Where the symbols take the items:
τ: w888->w797, w289->w381, w928->w618, w170->w897, w689->w131, w902->w642, w717->w352, w624->w334, w478->w747, w897->w142, w142->w618, w388->w764, w871->w959, w844->w881, w312->w214, w873->w689, w401->w399, w17->w733, w359->w115, w766->w341, w994->w994, w399->w844, w540->w673, w131->w303, w889->w959, w334->w289, w710->w953, w257->w352, w103->w710, w887->w600, w534->w887, w341->w998, w797->w624, w423->w889, w115->w965, w506->w540, w806->w115, w747->w797, w214->w359, w750->w657, w600->w887, w657->w897, w255->w873, w642->w478, w673->w806, w998->w585, w557->w388, w381->w871, w764->w827, w881->w257, w862->w534, w733->w902, w959->w170, w380->w540, w618->w60, w965->w255, w953->w764, w450->w312, w303->w103, w281->w557, w244->w359, w585->w928, w827->w450, w352->w750, w60->w717, w753->w244
β: w888->w534, w289->w871, w928->w60, w170->w888, w689->w244, w902->w478, w717->w506, w624->w889, w478->w797, w897->w766, w142->w142, w388->w312, w871->w170, w844->w585, w312->w281, w873->w618, w401->w657, w17->w902, w359->w388, w766->w60, w994->w862, w399->w998, w540->w806, w131->w103, w889->w733, w334->w381, w710->w624, w257->w750, w103->w953, w887->w381, w534->w600, w341->w399, w797->w289, w423->w17, w115->w255, w506->w753, w806->w585, w747->w334, w214->w131, w750->w897, w600->w257, w657->w142, w255->w689, w642->w747, w673->w557, w998->w928, w557->w764, w381->w959, w764->w450, w881->w881, w862->w887, w733->w642, w959->w994, w380->w540, w618->w717, w965->w873, w953->w423, w450->w214, w303->w710, w281->w303, w244->w557, w585->w618, w827->w312, w352->w657, w60->w359, w753->w359

In the rows, 47 stands for zero.

The rows follow the links: the fewer symbols apart two items are, the more alike their rows tend to be.

Rows with their items:
[38,31,55,13,19,50,49,59,74,21,15,31,32,49,58,34,57,56,35,33,74,46,46,52,68,28,51,57,55,62,42,20,23,37,38,52,46,34,63,36,39]: w281
[70,37,42,76,64,43,79,53,44,42,67,31,47,53,29,52,48,49,42,50,10,45,31,38,53,25,37,19,17,45,21,54,36,59,67,54,54,68,64,66,35]: w959
[35,52,64,39,68,16,27,57,18,77,24,39,49,53,47,72,27,52,24,34,52,47,77,43,55,58,50,66,31,41,59,44,47,57,46,26,71,54,31,40,30]: w881
[71,36,49,52,65,43,62,68,38,49,47,44,46,55,16,57,31,67,23,49,24,50,50,38,56,25,36,34,20,42,23,42,33,63,71,55,59,69,61,69,11]: w600
[28,61,63,38,58,34,19,44,19,79,34,55,60,47,55,62,33,41,44,49,59,48,72,46,34,78,51,70,52,36,75,58,64,53,39,24,56,39,15,39,53]: w998
[33,64,53,35,60,44,9,42,21,77,45,77,57,44,44,55,28,50,54,48,58,51,68,52,31,81,49,72,63,38,73,57,73,46,45,33,47,42,24,42,51]: w585
[74,35,40,57,60,51,69,61,44,40,59,45,44,56,17,49,37,64,35,53,19,47,39,40,55,21,35,25,25,43,19,41,36,63,69,61,53,70,69,70,24]: w994
[49,52,33,96,67,30,70,29,51,47,78,27,47,41,61,51,70,22,60,42,21,46,20,47,50,40,48,22,29,55,38,68,44,43,46,47,43,57,52,41,67]: w797
[39,60,65,38,52,36,37,51,24,79,36,39,61,60,58,67,26,42,30,62,56,48,87,37,35,69,52,59,42,33,65,50,53,68,37,22,74,53,15,46,45]: w142
[42,47,39,46,65,47,16,45,36,42,49,90,43,32,21,35,41,70,65,22,44,45,23,66,51,54,38,63,59,54,54,55,68,24,63,62,17,41,65,46,43]: w540
[39,64,53,27,43,59,20,43,29,73,46,73,60,50,50,54,24,46,50,63,67,53,78,45,25,80,51,69,71,35,71,51,68,55,40,33,52,42,20,46,51]: w60
[27,63,64,41,60,29,24,46,20,81,32,49,60,49,59,66,31,42,36,48,59,48,78,46,39,75,52,68,48,37,72,54,60,54,35,22,62,44,15,37,51]: w341
[38,59,38,92,62,25,58,20,50,54,66,29,48,37,70,51,74,21,72,39,34,42,22,53,46,53,50,32,40,56,55,70,52,33,39,44,39,44,44,35,79]: w478
[42,33,56,9,13,59,51,60,77,19,15,34,36,49,58,34,56,56,33,44,78,49,51,47,62,27,51,55,57,58,43,18,24,39,38,53,45,35,57,42,37]: w214

Each walk starts at a row. The symbols on each line, taken left to right, move it on to the next item.
Each answer is a row, close to the row of the item it stands for.
[65,44,32,88,67,38,79,40,47,46,76,31,43,48,40,53,56,36,52,49,14,46,26,40,52,29,42,17,24,50,25,60,40,53,59,58,50,66,64,58,47]
τ τ τ τ τ	[39,54,67,43,59,28,41,55,18,79,34,33,58,60,54,70,27,46,23,53,47,48,84,36,42,61,51,56,29,34,57,49,46,68,42,20,77,56,18,45,38]
τ τ β τ β	[36,55,66,38,58,25,35,55,19,78,30,33,53,60,56,71,27,43,24,50,55,48,84,38,44,63,55,61,37,35,62,47,46,64,40,22,76,52,19,41,39]
[41,55,34,94,62,27,63,25,50,51,70,30,49,37,68,48,71,19,70,41,29,44,20,52,46,50,50,31,37,54,48,70,52,37,41,47,41,48,50,35,76]
τ τ β τ τ	[68,42,45,72,67,37,76,55,32,55,64,26,48,59,27,58,38,49,33,55,13,46,46,34,54,30,41,26,18,38,23,53,36,68,62,51,66,71,58,65,32]
β β β τ τ β	[48,45,60,40,68,23,39,61,21,73,28,38,49,57,36,73,22,57,15,41,44,47,76,39,56,49,46,57,24,39,48,41,41,66,55,32,74,60,39,50,18]
[34,60,63,36,58,34,28,46,21,80,34,48,57,53,57,67,28,40,34,54,61,49,83,41,34,73,54,65,47,35,69,51,58,58,36,23,69,47,14,41,49]
β β τ β β β τ	[51,41,43,7,13,85,36,51,70,26,42,76,44,47,41,26,42,60,56,61,71,53,53,52,39,48,49,59,82,49,49,29,53,40,46,65,31,32,56,53,47]
β β τ β τ β τ	[33,39,53,34,19,41,64,49,75,25,27,8,34,52,79,43,72,35,39,42,69,43,46,49,62,31,58,48,50,61,43,28,21,39,27,46,53,34,52,28,59]
[47,47,36,86,50,33,80,31,63,42,64,13,43,44,74,51,78,19,58,46,34,43,25,43,56,38,53,24,31,58,36,57,33,41,39,47,48,53,55,39,69]
τ β τ τ β β	[72,33,42,53,60,49,65,66,41,39,58,44,43,58,14,50,33,64,29,51,20,49,42,39,58,23,35,30,25,42,19,41,38,65,70,61,55,71,69,70,19]
β τ β τ	[38,53,62,34,61,24,31,57,16,79,28,38,53,57,45,71,22,51,24,44,53,48,81,41,49,59,50,63,36,36,60,45,48,64,46,25,73,55,27,45,33]
[26,62,64,41,62,26,23,46,22,79,30,46,57,50,58,68,33,44,34,42,59,45,75,44,42,72,52,69,44,39,70,54,56,53,36,19,64,46,15,38,49]
β τ τ	[34,63,58,34,52,49,19,39,24,75,43,65,62,48,50,54,30,44,51,58,59,48,76,46,25,80,52,68,61,34,74,58,71,54,40,29,52,42,14,43,57]
β β β β β τ	[39,33,49,13,27,54,35,58,67,18,20,61,35,42,41,29,54,68,45,26,72,47,38,61,65,34,45,66,64,61,47,25,37,28,46,64,31,32,70,37,36]
[39,31,57,16,26,41,48,59,70,20,8,32,32,46,56,41,61,59,31,28,74,44,46,55,72,28,52,61,49,60,45,20,23,33,39,52,46,32,61,35,36]
β β β β τ	[40,39,51,38,15,46,73,48,79,28,30,8,37,55,76,43,70,33,39,53,65,46,48,42,59,31,62,39,47,60,43,28,18,46,27,48,57,39,52,36,60]
β τ τ β	[69,40,38,77,68,44,75,53,43,42,70,31,47,53,29,51,46,47,42,53,12,46,33,37,53,26,38,21,21,44,21,56,37,61,63,57,57,70,64,64,37]
[32,51,44,78,46,26,65,27,63,43,50,16,45,38,85,48,81,20,60,38,48,42,28,51,53,46,58,36,40,60,52,56,35,34,28,41,46,37,43,29,78]
τ β τ β τ β	[55,49,36,96,64,35,79,38,52,43,75,25,48,43,55,48,67,28,56,46,16,44,21,43,50,34,46,17,25,51,30,65,41,49,52,50,46,60,57,50,59]
[36,31,56,12,21,46,44,61,70,22,11,32,31,50,55,39,55,59,29,30,74,46,49,51,71,28,51,60,53,62,40,20,24,35,39,51,49,35,62,36,35]
τ τ τ β β τ	[50,38,54,18,3,74,67,53,80,25,36,25,44,59,67,34,60,42,41,69,72,47,60,41,45,35,54,41,61,50,40,25,29,51,31,50,52,37,44,47,54]
β β β τ	[41,52,33,91,57,27,69,27,56,47,65,17,42,41,73,52,75,20,62,39,33,43,22,50,52,41,53,26,34,58,42,64,39,40,35,46,47,50,50,33,73]
[32,58,67,40,61,25,29,48,23,81,26,40,56,52,59,71,33,42,30,45,58,47,78,42,42,66,54,67,38,38,68,49,51,57,40,18,69,49,17,40,43]
τ β β β τ τ τ	[39,52,65,38,63,23,38,57,21,77,27,33,52,59,48,73,26,49,19,47,50,47,84,36,48,57,47,61,30,37,58,46,44,64,44,24,75,56,25,47,32]
β β β β β	[38,30,54,10,22,53,41,61,69,17,14,46,33,47,51,36,54,62,35,29,74,45,42,56,65,30,48,62,58,60,44,20,30,32,44,55,40,33,63,37,35]
